Here is a tiny trained network, its code and every weight. The questions are about switching its units off for an input and a target symbol, where a switched-off unit gives its printed mean instead of its output.

import numpy as np


def w(rows, s, z=0):
    codes = np.array(rows[::2]) - 128.0
    scale = np.full(codes.shape[1], s)
    scale[-1] = z or s
    return codes * scale


def f(y):
    return y / 2 * (1 + np.tanh(0.7978845608 * (y + 0.044715 * y**3)))


def softmax(a):
    e = np.exp(a - a.max(-1, keepdims=True))
    return e / e.sum(-1, keepdims=True)


def log_softmax(a):
    a = a - a.max(-1, keepdims=True)
    return a - np.log(np.exp(a).sum(-1, keepdims=True))


def net(x, mask):
    ids = ['ΓΘΛΦΨΩαζημπτ'.index(c) for c in x.split()]
    T = len(ids)
    res = E[ids] + P[:T]
    r = res
    for j in range(3):
        rows = slice(2 * j, 2 * j + 2)
        q, k, v = (r @ M[0][rows].T for M in (Q, K, V))
        z = softmax(np.where(np.tri(T) > 0, q @ k.T / 2**0.5, -1e9)) @ v
        o = O[0][rows]
        res = res + np.where(mask[j], z, o[:, -1]) @ o[:, :-1]
    y = f(res @ A[0][:, :-1].T + A[0][:, -1])
    res = res + np.where(mask[3:19], y, B[0][:, -1]) @ B[0][:, :-1]
    return log_softmax(res[-1] @ U[:, :-1].T + U[:, -1])


Q, K, V, O, A, B = {}, {}, {}, {}, {}, {}
E = w([
[151,124,167],'Γ',
[148,140,173],'Θ',
[150,138,170],'Λ',
[148,142,171],'Φ',
[149,170,166],'Ψ',
[147,211,160],'Ω',
[90,84,184],'α',
[88,81,245],'ζ',
[49,40,131],'η',
[53,69,169],'μ',
[52,138,188],'π',
[43,106,45],'τ',
],0.011)
P = w([
[183,55,82],'0',
[139,95,117],'1',
[117,133,119],'2',
[95,142,145],'3',
[67,161,153],'4',
[36,167,167],'5',
[29,179,182],'6',
[2,183,199],'7',
],0.0084)
Q[0] = w([
[102,218,192],'h0',
[91,163,207],'h0',
[131,54,28],'h1',
[195,130,98],'h1',
[118,118,183],'h2',
[102,145,249],'h2',
],0.013)
K[0] = w([
[84,155,219],'h0',
[52,145,144],'h0',
[217,112,110],'h1',
[170,43,156],'h1',
[75,129,141],'h2',
[9,155,186],'h2',
],0.015)
V[0] = w([
[146,148,151],'h0',
[214,163,92],'h0',
[113,66,23],'h1',
[38,109,27],'h1',
[160,232,142],'h2',
[222,254,110],'h2',
],0.0093)
O[0] = w([
[144,135,153,144],'h0',
[63,53,185,6],'h0',
[60,101,112,25],'h1',
[12,169,83,98],'h1',
[114,199,192,106],'h2',
[81,157,187,2],'h2',
],0.011,0.0042)
A[0] = w([
[208,129,120,103],'n0',
[91,177,167,207],'n1',
[82,128,200,220],'n2',
[237,98,98,113],'n3',
[189,73,147,120],'n4',
[97,107,180,178],'n5',
[54,87,1,76],'n6',
[104,103,161,184],'n7',
[208,53,108,110],'n8',
[145,242,176,59],'n9',
[181,78,177,183],'n10',
[73,6,109,2],'n11',
[111,204,67,122],'n12',
[120,146,115,177],'n13',
[124,121,162,137],'n14',
[106,158,157,180],'n15',
],0.0074,0.0089)
B[0] = w([
[99,184,125,169],'n0',
[136,33,116,254],'n1',
[161,16,85,231],'n2',
[124,211,123,201],'n3',
[197,180,155,156],'n4',
[144,68,74,164],'n5',
[170,145,252,180],'n6',
[164,83,68,168],'n7',
[111,239,178,170],'n8',
[1,115,169,203],'n9',
[207,156,102,228],'n10',
[252,158,110,134],'n11',
[86,14,189,176],'n12',
[114,81,110,191],'n13',
[192,108,138,137],'n14',
[136,73,118,203],'n15',
],0.0052)
U = w([
[165,208,160,91],'Γ',
[151,128,142,26],'Θ',
[146,125,132,16],'Λ',
[97,166,218,146],'Φ',
[148,133,122,61],'Ψ',
[168,98,158,37],'Ω',
[152,86,255,89],'α',
[75,83,73,137],'ζ',
[152,123,128,14],'η',
[108,164,149,246],'μ',
[148,142,80,81],'π',
[176,100,61,254],'τ',
],0.01,0.0076)

Each question gives the input, a string of symbols that net reads in full, and the target symbol t.
The units are the heads (2 rows each of Q, K, V and O) and the neurons (one row each of A and B). Each row of codes is followed by its name. A weight is (code - 128) times the scale printed after its matrix; where a second scale follows, it is the last column's (O, A, B and U).
mask holds one flag per unit, heads first, then neurons. A switched-off unit (its flag False) gives its mean, the last column of its rows in O or B, instead of its output. The means were averaged over made-up inputs and are rounded, as every weight is.
A unit's drop is (log p(t) with every unit on - log p(t) with that unit switched off) / (log p(t) with every unit on - log p(t) with every unit switched off).
The circuit of an input: a set's keep is (log p(t) with only the set's units on - log p(t) with every unit switched off) / (log p(t) with every unit on - log p(t) with every unit switched off). Starting from the 12 units with the biggest drops (on a tie, the unit counted first), units are removed one at a time, each time the one whose removal leaves the highest keep (on an exact tie, the one counted first), for as long as the keep stays at least 0.8.
units of the circuit, in order: the units of the circuit, biggest drop first
unit that matters most: the unit with the biggest drop
k most important neurons: the k neurons with the biggest drops, biggest first
which heads matter: for each layer, one digit per head in row order, 1 if its drop is at least 0.15 and else 0, layers parted by /
drop of u: that unit's drop, to one decimal
input Θ Ω τ Ψ, target ζ: which heads matter : 010
input Ω Θ Ω Γ Ω Λ, target α: units of the circuit, in order : h2, h1, h0
input Ω Ω Ω τ Ψ Ω ζ α, target τ: unit that matters most : h2
input Ψ Ψ η Φ τ Ω Ψ ζ, target τ: which heads matter : 001
input Ψ Ω Ω Θ Ψ Θ Ω Λ, target α: units of the circuit, in order : h2, h1, n1
input Ψ Ω Ω, target α: units of the circuit, in order : h2, h0, h1
input α Ψ τ Ω Θ Ψ Ω Ψ, target α: which heads matter : 001
input ζ ζ Λ, target Γ: 2 most important neurons : n8, n3
input Θ Ω ζ Θ ζ Λ ζ Θ, target Γ: which heads matter : 111
input Θ Λ Ψ ζ Γ Ω ζ μ, target τ: which heads matter : 001
input Ω Ω Ψ η Φ Ω Φ μ, target τ: drop of h2 : 0.3
input ζ ζ Ψ, target Γ: drop of h1 : 0.6
input α ζ Ω Φ ζ, target Γ: drop of h0 : 0.4
input Ψ Λ ζ Ω α Λ τ Θ, target ζ: unit that matters most : h1
input ζ ζ μ η ζ ζ, target τ: drop of h1 : -0.1
